Small tables with named rows and columns. After each table, cells are looked up by row and column.

gatar =
columns: vil, vagat, fubobok, lapeguv, gak, zovuki, puni, pubasa
bilofin: [4000, 8878, 2033, 6618, 4097, 8117, 4165, 7278]
fufumom: [6870, 1641, 8775, 4235, 6238, 2534, 6840, 3786]
duro: [3966, 8993, 2029, 6891, 4314, 7561, 4386, 6993]
gife: [3125, 4677, 4694, 8625, 8443, 3522, 2352, 4446]
non: [7721, 5762, 5637, 1837, 2856, 6975, 8027, 6602]
bab: [3776, 8786, 1979, 6704, 4575, 7961, 4544, 6948]
diruna: [3986, 9162, 2182, 6659, 3965, 7746, 3806, 6940]
lolo: [8246, 6134, 5867, 2044, 2621, 7195, 8137, 6647]
mefela: [7856, 6034, 5854, 1943, 2438, 7136, 8652, 6213]
vebimut: [7410, 6458, 6188, 1485, 2361, 7246, 8317, 6150]
vuka: [6717, 1618, 9010, 4159, 6432, 2320, 6297, 3596]
davumi: [7783, 6335, 5460, 1589, 2465, 6970, 8163, 6523]
ner: [3171, 4496, 4822, 9146, 8260, 3628, 2356, 4746]

mefela, vil: 7856
vuka, gak: 6432
bilofin, vagat: 8878
diruna, puni: 3806
bab, puni: 4544
mefela, lapeguv: 1943
vebimut, fubobok: 6188
vebimut, vagat: 6458

Table dopufo
	kal	sibalez	nar	bozuvu	negulik	tig	niz	miralap	remadi	murek
givoti	151	133	133	97	179	71	83	255	193	144
zurosaz	188	242	201	215	57	98	148	147	139	202
vefi	95	83	117	182	106	140	151	158	91	127

vefi, niz -> 151
zurosaz, miralap -> 147
vefi, tig -> 140
zurosaz, bozuvu -> 215
vefi, murek -> 127
zurosaz, tig -> 98
givoti, niz -> 83
vefi, bozuvu -> 182
Which row has the largest nar? zurosaz

kabe:
         gaz  mebobu  vap  zep  kula  fup  vup
nin      0.5     0.5  0.6  0.1   0.2  0.1  0.6
veru     0.8     0.5  0.4  0.3   0.4  0.3  0.8
letebi   0.4     0.2  0.3  0.3   0.3  0.5  0.7
rolo     0.4     0.6  0.7  0.2   0.2  0.2  0.6
zopile   0.2     0.6  0.5  0.8   0.2  0.7  0.4
mip      0.2     0.5  0.6  0.1   0.7  0.3  0.4
meso     0.5     0.3  0.2  0.4   0.2  0.3  0.3
roripon  0.7     0.7  0.7  0.5   0.2  0.2  0.5
dem      0.4     0.6  0.6  0.6   0.4  0.5  0.9
nup      0.6     0.3  0.2  0.3   0.3  0.3  0.6

What is the zep of meso in kabe?
0.4
What is the fup of meso in kabe?
0.3
What is the vap of dem in kabe?
0.6
What is the vap of zopile in kabe?
0.5
What is the vap of nup in kabe?
0.2
What is the fup of veru in kabe?
0.3
What is the kula of zopile in kabe?
0.2
What is the mebobu of dem in kabe?
0.6
What is the vup of mip in kabe?
0.4
What is the vup of dem in kabe?
0.9
What is the vup of roripon in kabe?
0.5
What is the kula of dem in kabe?
0.4
What is the mebobu of nup in kabe?
0.3
What is the mebobu of letebi in kabe?
0.2
What is the gaz of rolo in kabe?
0.4
What is the gaz of roripon in kabe?
0.7
What is the fup of nin in kabe?
0.1
What is the vap of veru in kabe?
0.4
What is the mebobu of mip in kabe?
0.5

zoruve
         gibokeb  veb  torevu  soboluf  ragoki  kop  gak
sir          -80  -34      33       16     -33   57   22
puz          -34  -68      21       64     -26   51   45
gafu          29   31     -40       34      27  -51  -59
zigaba        16   44     -38       44      13  -54  -62
zik           74  -26     -17       -9      43  -53   15
pul          -76   64     -77      -61      -5  -17   -8
zubu          48   -8     -34      -69      23  -48   31
gon           29  -21     -43       15      54   54   32
zatu          39   27     -45       50      20  -55  -55
visi          18  -86      52       34     -35   25   46
zufepu       -38   25      58      -55      16   59  -52
mutorul        5  -71      51       -8     -50   18   32
daf          -45   31     -74      -53       3  -10   13

pul, gibokeb -> -76
zufepu, gak -> -52
gafu, gak -> -59
puz, veb -> -68
zigaba, gibokeb -> 16
zigaba, gak -> -62
zigaba, ragoki -> 13
daf, soboluf -> -53
pul, kop -> -17
pul, gak -> -8
puz, ragoki -> -26
zufepu, veb -> 25
zubu, soboluf -> -69
daf, kop -> -10

pulusem
cols = zalera, zin, suda, zisov, muv, vamova
lupaze: [6891, 4257, 2999, 4528, 4370, 5092]
vukabel: [2976, 5201, 3809, 4418, 4950, 7097]
fef: [7629, 3594, 3163, 4247, 4066, 4260]
bozad: [6159, 7699, 3137, 4612, 6006, 3187]
ror: [7570, 3597, 3559, 4036, 4172, 3980]
podib: [2308, 6846, 4418, 3857, 4457, 6565]
kugu: [5475, 2422, 6956, 4466, 4618, 5320]
mip: [5079, 4199, 7233, 3417, 5541, 4863]
bimo: [6217, 4129, 6975, 6769, 3752, 3841]
zof: [6360, 4737, 6608, 6811, 6071, 3961]

podib, suda -> 4418
zof, zalera -> 6360
zof, suda -> 6608
bozad, suda -> 3137
bimo, vamova -> 3841
fef, zisov -> 4247
ror, muv -> 4172
mip, zalera -> 5079
kugu, muv -> 4618
lupaze, zalera -> 6891
vukabel, vamova -> 7097
bozad, zisov -> 4612
podib, muv -> 4457
Which row has the largest zisov? zof

limi:
         sir  teso  soli  rudepod  ludidu  bunivit  vofuseg
vezanu    10   161   176       41     190      209       43
zolovug   47    70   102      141     248      106      137
kilasun    2   107    99       73     235      138       74
pubafu    87    17    73      196     217      130       39
pezetop   49    60    88      131     240      123      107

vezanu, bunivit: 209
zolovug, bunivit: 106
kilasun, sir: 2
vezanu, vofuseg: 43
vezanu, ludidu: 190
zolovug, vofuseg: 137
zolovug, rudepod: 141
pubafu, bunivit: 130
zolovug, ludidu: 248
vezanu, soli: 176
Which row has the largest ludidu? zolovug

kas:
,lup,degaf,noz,kurufas,las
zumita,-0.28,0.06,-0.04,-0.30,0.08
ped,-0.61,-0.18,-0.74,0.23,0.19
nep,-0.48,-0.44,-0.87,0.07,0.24
dibulis,-0.06,-0.28,-0.53,-0.79,-0.62
nivafen,-0.12,-0.15,-0.72,-0.88,-0.67
zadeduv,0.16,-0.73,0.23,-0.33,-0.13
vum,-0.28,-0.03,0.00,-0.38,0.18
nobav,0.02,-0.48,0.50,-0.34,0.06

What is the las of zumita in kas?
0.08
What is the noz of nobav in kas?
0.50
What is the las of zadeduv in kas?
-0.13
What is the las of nep in kas?
0.24
What is the lup of zumita in kas?
-0.28
What is the kurufas of nivafen in kas?
-0.88
What is the noz of zumita in kas?
-0.04
What is the noz of zadeduv in kas?
0.23

ved =
,tesef,zub,gater,tov
moz,0.73,0.61,0.29,0.90
datob,-0.40,-0.43,0.18,-0.18
budo,0.25,0.38,-0.53,-0.36
voki,0.25,0.12,-0.02,0.26
poti,-0.31,-0.17,0.52,0.35
surud,0.79,0.54,0.35,0.59
rabog,0.42,0.63,-0.22,0.38
sulu,0.01,-0.16,0.61,0.79
mitibol,0.34,0.45,0.93,0.72
ronegif,0.23,0.45,-0.06,-0.05
zafisaz,-0.68,-0.45,-0.16,-0.81

What is the zub of datob in ved?
-0.43
What is the zub of surud in ved?
0.54
What is the tov of zafisaz in ved?
-0.81
What is the zub of rabog in ved?
0.63
What is the zub of ronegif in ved?
0.45
What is the tov of rabog in ved?
0.38
What is the gater of sulu in ved?
0.61
What is the tesef of datob in ved?
-0.40
What is the tesef of poti in ved?
-0.31
What is the gater of ronegif in ved?
-0.06
What is the tesef of mitibol in ved?
0.34
What is the zub of zafisaz in ved?
-0.45
What is the gater of zafisaz in ved?
-0.16
What is the tesef of surud in ved?
0.79
What is the gater of rabog in ved?
-0.22
What is the gater of mitibol in ved?
0.93
What is the tesef of ronegif in ved?
0.23
What is the gater of voki in ved?
-0.02
What is the gater of budo in ved?
-0.53
Row with the largest tov: moz

